Here is a tiny trained network, its code and every weight. The questions are about switching its units off for an input and a class, where a switched-off unit gives its printed mean instead of its output.

import numpy as np


def w(rows, s, z=0):
    codes = np.array(rows[::2]) - 128.0
    scale = np.full(codes.shape[1], s)
    scale[-1] = z or s
    return codes * scale


def norm(h):
    return h / np.sqrt((h * h).mean(-1, keepdims=True) + 1e-5)


def f(y):
    return np.maximum(y, 0)


def log_softmax(a):
    a = a - a.max(-1, keepdims=True)
    return a - np.log(np.exp(a).sum(-1, keepdims=True))


def net(x, mask):
    res = np.array(x, float).reshape(1, 5) / 4 @ E
    u = 0
    for l in range(4):
        y = f(norm(res) @ A[l][:, :-1].T + A[l][:, -1])
        res = res + np.where(mask[u : u + 3], y, B[l][:, -1]) @ B[l][:, :-1]
        u += 3
    return log_softmax(norm(res)[-1] @ U[:, :-1].T + U[:, -1])


A, B = {}, {}
E = w([
[122,174,209,120,126,127,148,121,78,55,137],'x0',
[126,51,167,154,104,135,117,102,56,148,95],'x1',
[191,109,187,124,149,8,101,69,99,164,99],'x2',
[134,1,139,97,100,125,187,143,154,99,56],'x3',
[106,126,100,142,131,110,162,122,205,123,143],'x4',
],0.0061)
A[0] = w([
[113,74,68,104,66,206,123,97,143,197,102,255],'0.n0',
[193,51,206,155,75,146,223,96,15,32,35,5],'0.n1',
[228,187,159,255,132,3,72,18,51,139,147,64],'0.n2',
],0.0026,0.0029)
B[0] = w([
[90,166,114,163,100,60,163,254,105,114,156,254],'0.n0',
[67,125,204,97,110,166,45,128,137,147,64,201],'0.n1',
[140,129,81,99,79,172,166,113,121,69,128,230],'0.n2',
],0.008,0.0036)
A[1] = w([
[117,205,127,84,201,119,133,81,186,114,140,21],'1.n0',
[135,167,205,164,154,143,151,60,108,141,254,53],'1.n1',
[110,126,49,196,114,199,25,101,43,164,191,3],'1.n2',
],0.0046,0.003)
B[1] = w([
[206,198,249,56,219,141,155,103,229,132,97,198],'1.n0',
[135,38,15,135,155,123,170,3,151,118,148,222],'1.n1',
[69,94,121,217,212,133,83,218,5,168,183,251],'1.n2',
],0.0071,0.0021)
A[2] = w([
[111,135,174,101,98,108,184,80,121,86,100,96],'2.n0',
[164,255,155,63,169,115,125,116,192,96,137,2],'2.n1',
[118,115,241,79,101,163,96,99,74,112,64,58],'2.n2',
],0.0067,0.0038)
B[2] = w([
[166,141,148,123,114,151,88,193,93,157,112,206],'2.n0',
[179,127,204,60,90,152,200,124,191,254,157,214],'2.n1',
[84,85,214,101,72,80,76,146,114,53,132,254],'2.n2',
],0.011,0.0049)
A[3] = w([
[66,194,151,134,167,113,166,2,168,100,180,122],'3.n0',
[103,154,163,166,161,123,105,167,98,213,106,94],'3.n1',
[90,71,88,109,59,58,152,141,152,220,44,5],'3.n2',
],0.0064,0.002)
B[3] = w([
[203,91,134,140,126,223,210,3,78,14,113,172],'3.n0',
[88,165,182,71,167,96,119,131,118,243,191,194],'3.n1',
[190,136,91,149,194,137,97,23,181,93,87,254],'3.n2',
],0.0072,0.0039)
U = w([
[231,32,34,194,227,23,56,62,224,146,23,118],'0',
[227,231,208,26,118,205,220,111,233,222,200,142],'1',
[164,171,58,202,201,240,190,40,49,16,187,80],'2',
[32,182,3,157,73,211,211,254,226,24,95,163],'3',
[51,43,253,75,37,59,28,191,77,19,36,216],'4',
[32,212,70,218,218,118,28,235,11,207,222,195],'5',
[215,200,124,105,36,71,85,69,18,60,119,2],'6',
],0.0084,0.0043)

Each question gives the input, the list of numbers given to net, and the class t.
The units are the neurons (one row each of A and B). Each row of codes is followed by its name. A weight is (code - 128) times the scale printed after its matrix; where a second scale follows, it is the last column's (A, B and U).
mask holds one flag per neuron, layer by layer. A switched-off neuron (its flag False) gives its mean, the last column of its row in B, instead of its output. The means were averaged over made-up inputs and are rounded, as every weight is.
A unit's drop is (log p(t) with every unit on - log p(t) with that unit switched off) / (log p(t) with every unit on - log p(t) with every unit switched off).
The circuit of an input: a set's keep is (log p(t) with only the set's units on - log p(t) with every unit switched off) / (log p(t) with every unit on - log p(t) with every unit switched off). Starting from all 12 units, units are removed one at a time, each time the one whose removal leaves the highest keep (on an exact tie, the one counted first), for as long as the keep stays at least 0.8.
circuit, biggest first: the units of the circuit, biggest drop first
top k neurons: the k neurons with the biggest drops, biggest first
drop when u is switched off: that unit's drop, to one decimal
input [2,-4,3,-3,-6], class 1: circuit, biggest first -> [2.n1]
input [-1,5,8,-4,1], class 6: circuit, biggest first -> [0.n1, 0.n2]
input [-1,-4,8,8,3], class 0: top 2 neurons -> [3.n2, 2.n2]
input [-4,5,-6,6,2], class 3: top 2 neurons -> [0.n0, 2.n2]
input [-4,-3,-4,3,-7], class 3: top 4 neurons -> [1.n2, 2.n0, 2.n2, 2.n1]
input [-7,5,0,2,-7], class 0: top 3 neurons -> [3.n2, 2.n2, 2.n0]
input [-4,5,1,-2,4], class 0: top 4 neurons -> [3.n2, 0.n0, 2.n0, 1.n2]
input [-3,6,6,-3,5], class 0: top 2 neurons -> [2.n2, 3.n2]
input [4,-2,-5,1,-2], class 3: circuit, biggest first -> [2.n2, 2.n1]
input [-2,2,-8,1,-4], class 5: circuit, biggest first -> [0.n2, 1.n2]
input [-4,0,6,-4,-5], class 5: top 2 neurons -> [1.n2, 2.n2]
input [-2,5,2,-2,0], class 5: top 2 neurons -> [2.n2, 1.n2]
input [3,5,-3,-6,4], class 2: top 3 neurons -> [1.n1, 2.n0, 3.n0]
input [-8,7,0,8,5], class 0: circuit, biggest first -> [3.n2]
input [-4,-2,0,-7,2], class 1: top 2 neurons -> [1.n0, 3.n0]
input [-4,-3,-1,6,2], class 0: top 3 neurons -> [3.n2, 0.n2, 2.n2]
input [4,-7,8,-5,-4], class 1: drop when 2.n1 is switched off -> 0.4
input [8,-7,-8,1,-1], class 1: drop when 2.n1 is switched off -> 0.4
input [7,-3,2,-2,1], class 1: drop when 2.n1 is switched off -> 0.2
input [-6,6,4,-6,4], class 5: circuit, biggest first -> [1.n2]
